Here is a tiny trained network, its code and every weight. The questions are about switching its units off for an input and a class, where a switched-off unit gives its printed mean instead of its output.

import numpy as np


def w(rows, s, z=0):
    codes = np.array(rows[::2]) - 128.0
    scale = np.full(codes.shape[1], s)
    scale[-1] = z or s
    return codes * scale


def norm(h):
    return h / np.sqrt((h * h).mean(-1, keepdims=True) + 1e-5)


def f(y):
    return y / 2 * (1 + np.tanh(0.7978845608 * (y + 0.044715 * y**3)))


def log_softmax(a):
    a = a - a.max(-1, keepdims=True)
    return a - np.log(np.exp(a).sum(-1, keepdims=True))


def net(x, mask):
    res = np.array(x, float).reshape(1, 5) / 4 @ E
    u = 0
    for l in range(4):
        y = f(norm(res) @ A[l][:, :-1].T + A[l][:, -1])
        res = res + np.where(mask[u : u + 3], y, B[l][:, -1]) @ B[l][:, :-1]
        u += 3
    return log_softmax(norm(res)[-1] @ U[:, :-1].T + U[:, -1])


A, B = {}, {}
E = w([
[179,71,204,119,253,69,153,98,200],'x0',
[125,139,138,145,110,139,116,134,161],'x1',
[127,124,123,125,136,122,134,123,116],'x2',
[7,83,120,95,242,201,123,193,123],'x3',
[116,166,146,97,125,190,51,23,99],'x4',
],0.0057)
A[0] = w([
[153,173,137,63,131,113,109,2,154,5],'0.n0',
[107,111,45,118,131,173,129,210,125,26],'0.n1',
[168,217,60,195,13,125,185,117,42,140],'0.n2',
],0.0061,0.0019)
B[0] = w([
[67,82,90,54,122,69,147,25,225,197],'0.n0',
[1,52,219,135,30,98,226,136,85,167],'0.n1',
[128,180,165,75,194,215,163,172,181,254],'0.n2',
],0.0077,0.0058)
A[1] = w([
[3,194,145,2,164,214,30,103,93,142],'1.n0',
[109,81,116,94,243,151,165,156,150,3],'1.n1',
[250,158,220,46,185,32,154,150,162,23],'1.n2',
],0.0049,0.00053)
B[1] = w([
[145,162,93,255,126,95,63,125,65,255],'1.n0',
[150,253,160,101,99,238,138,140,248,195],'1.n1',
[185,110,51,231,78,84,163,151,42,231],'1.n2',
],0.0072,0.0055)
A[2] = w([
[123,168,35,115,81,50,132,157,130,2],'2.n0',
[181,159,139,159,189,175,94,44,115,58],'2.n1',
[150,62,72,253,116,84,90,112,41,12],'2.n2',
],0.0071,0.00093)
B[2] = w([
[121,153,93,102,246,188,26,128,87,156],'2.n0',
[61,143,255,62,89,218,34,168,43,253],'2.n1',
[255,138,137,219,226,13,93,157,98,219],'2.n2',
],0.0094,0.0039)
A[3] = w([
[85,161,123,216,82,145,167,162,69,204],'3.n0',
[149,142,84,161,206,161,167,193,253,254],'3.n1',
[214,73,177,80,144,60,110,56,173,145],'3.n2',
],0.0066,0.00055)
B[3] = w([
[177,40,127,112,190,21,134,77,129,237],'3.n0',
[194,179,1,56,70,162,137,203,71,254],'3.n1',
[93,79,81,121,92,30,82,26,165,227],'3.n2',
],0.0092,0.0039)
U = w([
[190,185,75,68,73,192,232,226,163,182],'0',
[208,135,115,246,174,50,51,146,63,221],'1',
[45,224,211,136,107,247,22,98,114,155],'2',
[108,73,128,85,53,52,93,2,247,20],'3',
[2,11,189,120,92,87,231,153,130,8],'4',
],0.0092,0.0014)

Each question gives the input, the list of numbers given to net, and the class t.
The units are the neurons (one row each of A and B). Each row of codes is followed by its name. A weight is (code - 128) times the scale printed after its matrix; where a second scale follows, it is the last column's (A, B and U).
mask holds one flag per neuron, layer by layer. A switched-off neuron (its flag False) gives its mean, the last column of its row in B, instead of its output. The means were averaged over made-up inputs and are rounded, as every weight is.
A unit's drop is (log p(t) with every unit on - log p(t) with that unit switched off) / (log p(t) with every unit on - log p(t) with every unit switched off).
The circuit of an input: a set's keep is (log p(t) with only the set's units on - log p(t) with every unit switched off) / (log p(t) with every unit on - log p(t) with every unit switched off). Starting from all 12 units, units are removed one at a time, each time the one whose removal leaves the highest keep (on an exact tie, the one counted first), for as long as the keep stays at least 0.8.
units of the circuit, in order: the units of the circuit, biggest drop first
unit that matters most: the unit with the biggest drop
k most important neurons: the k neurons with the biggest drops, biggest first
drop of u: that unit's drop, to one decimal
input [6,6,4,-3,8], class 3: units of the circuit, in order => (0.n0)
input [-1,-8,8,7,0], class 4: 2 most important neurons => (1.n2; 0.n1)
input [-2,8,-2,3,1], class 1: 3 most important neurons => (1.n1; 2.n2; 0.n2)
input [-6,-5,8,-3,1], class 2: 2 most important neurons => (0.n2; 1.n0)
input [-3,-6,2,8,7], class 1: 3 most important neurons => (1.n0; 0.n2; 2.n2)
input [0,-5,6,8,6], class 1: 4 most important neurons => (1.n0; 0.n2; 2.n2; 0.n0)
input [8,-3,-8,2,4], class 2: 2 most important neurons => (2.n1; 1.n1)
input [-8,-6,6,-4,1], class 2: 2 most important neurons => (0.n2; 1.n0)
input [-1,-8,3,4,4], class 1: 2 most important neurons => (1.n0; 0.n2)
input [1,-5,4,-6,2], class 3: 2 most important neurons => (0.n0; 1.n0)
input [-2,8,5,-5,1], class 2: 2 most important neurons => (2.n1; 0.n1)
input [3,-6,3,-3,1], class 3: 3 most important neurons => (0.n0; 1.n0; 3.n2)
input [2,6,1,4,-8], class 0: 2 most important neurons => (3.n1; 2.n1)
input [-3,0,-1,-1,-5], class 0: unit that matters most => 0.n2
input [-3,-4,7,3,6], class 1: 2 most important neurons => (1.n0; 2.n2)
input [7,2,2,-2,7], class 3: drop of 0.n0 => 2.0
input [8,-1,-4,5,0], class 0: drop of 3.n1 => 0.2
input [-6,-8,6,3,6], class 1: drop of 2.n2 => 0.1
